Below are the code and all the weights of a small trained network. Each question names an input and a class and asks about switching units off, where a switched-off unit gives its printed mean instead of its output.

import numpy as np


def w(rows, s, z=0):
    codes = np.array(rows[::2]) - 128.0
    scale = np.full(codes.shape[1], s)
    scale[-1] = z or s
    return codes * scale


def f(y):
    return np.maximum(y, 0)


def log_softmax(a):
    a = a - a.max(-1, keepdims=True)
    return a - np.log(np.exp(a).sum(-1, keepdims=True))


def net(x, mask):
    res = np.array(x, float).reshape(1, 4) / 4 @ E
    y = f(res @ A[0][:, :-1].T + A[0][:, -1])
    res = res + np.where(mask, y, B[0][:, -1]) @ B[0][:, :-1]
    return log_softmax(res[-1] @ U[:, :-1].T + U[:, -1])


A, B = {}, {}
E = w([
[140,118,140,138,104,108,133],'x0',
[67,251,154,77,60,121,164],'x1',
[116,139,124,118,151,145,116],'x2',
[150,174,40,177,51,181,56],'x3',
],0.013)
A[0] = w([
[74,215,57,108,59,113,163,112],'N0',
[186,172,28,174,42,185,55,148],'N1',
[71,235,160,48,88,110,222,171],'N2',
[117,115,215,58,193,72,252,228],'N3',
[85,59,194,128,251,70,188,252],'N4',
[166,111,75,241,109,184,31,132],'N5',
[106,216,96,105,52,108,134,113],'N6',
[67,164,148,2,49,91,199,82],'N7',
[194,45,63,188,184,73,67,253],'N8',
[184,117,66,165,177,171,56,239],'N9',
],0.0096,0.0056)
B[0] = w([
[27,183,172,81,44,91,78,204],'N0',
[50,114,89,87,46,211,58,244],'N1',
[49,163,223,64,115,170,195,239],'N2',
[169,120,194,46,220,67,213,249],'N3',
[199,54,137,161,188,2,195,241],'N4',
[163,85,64,85,57,196,119,223],'N5',
[21,211,174,107,66,72,70,200],'N6',
[59,156,191,46,72,198,151,211],'N7',
[169,7,65,154,124,153,209,234],'N8',
[170,43,82,137,85,111,168,208],'N9',
],0.0091,0.019)
U = w([
[187,50,90,146,177,54,150,253],'0',
[57,189,116,107,45,165,21,72],'1',
[224,208,81,209,202,200,64,3],'2',
[102,202,189,79,151,135,199,132],'3',
[177,71,12,130,57,204,61,182],'4',
[205,197,89,185,189,161,50,3],'5',
],0.011,0.0056)

Each question gives the input, the list of numbers given to net, and the class t.
The units are the neurons (one row each of A and B). Each row of codes is followed by its name. A weight is (code - 128) times the scale printed after its matrix; where a second scale follows, it is the last column's (A, B and U).
mask holds one flag per neuron, in row order. A switched-off neuron (its flag False) gives its mean, the last column of its row in B, instead of its output. The means were averaged over made-up inputs and are rounded, as every weight is.
A unit's drop is (log p(t) with every unit on - log p(t) with that unit switched off) / (log p(t) with every unit on - log p(t) with every unit switched off).
The circuit of an input: a set's keep is (log p(t) with only the set's units on - log p(t) with every unit switched off) / (log p(t) with every unit on - log p(t) with every unit switched off). Starting from all 10 units, units are removed one at a time, each time the one whose removal leaves the highest keep (on an exact tie, the one counted first), for as long as the keep stays at least 0.8.
units of the circuit, in order: the units of the circuit, biggest drop first
top k neurons: the k neurons with the biggest drops, biggest first
drop of u: that unit's drop, to one decimal
input [6,0,6,-7], class 0: units of the circuit, in order : (N4)
input [8,5,-5,1], class 1: top 2 neurons : (N3; N4)
input [0,-4,0,1], class 4: top 2 neurons : (N3; N4)
input [-3,1,-3,4], class 1: top 2 neurons : (N8; N4)
input [2,-7,-6,1], class 4: top 2 neurons : (N3; N5)
input [-3,1,4,4], class 1: top 2 neurons : (N8; N4)
input [-6,0,-7,4], class 4: top 2 neurons : (N2; N7)
input [-6,0,-8,-4], class 0: drop of N4 : 0.3
input [6,0,-2,-5], class 0: drop of N4 : 0.6
input [-1,-1,-6,1], class 4: drop of N4 : 0.4
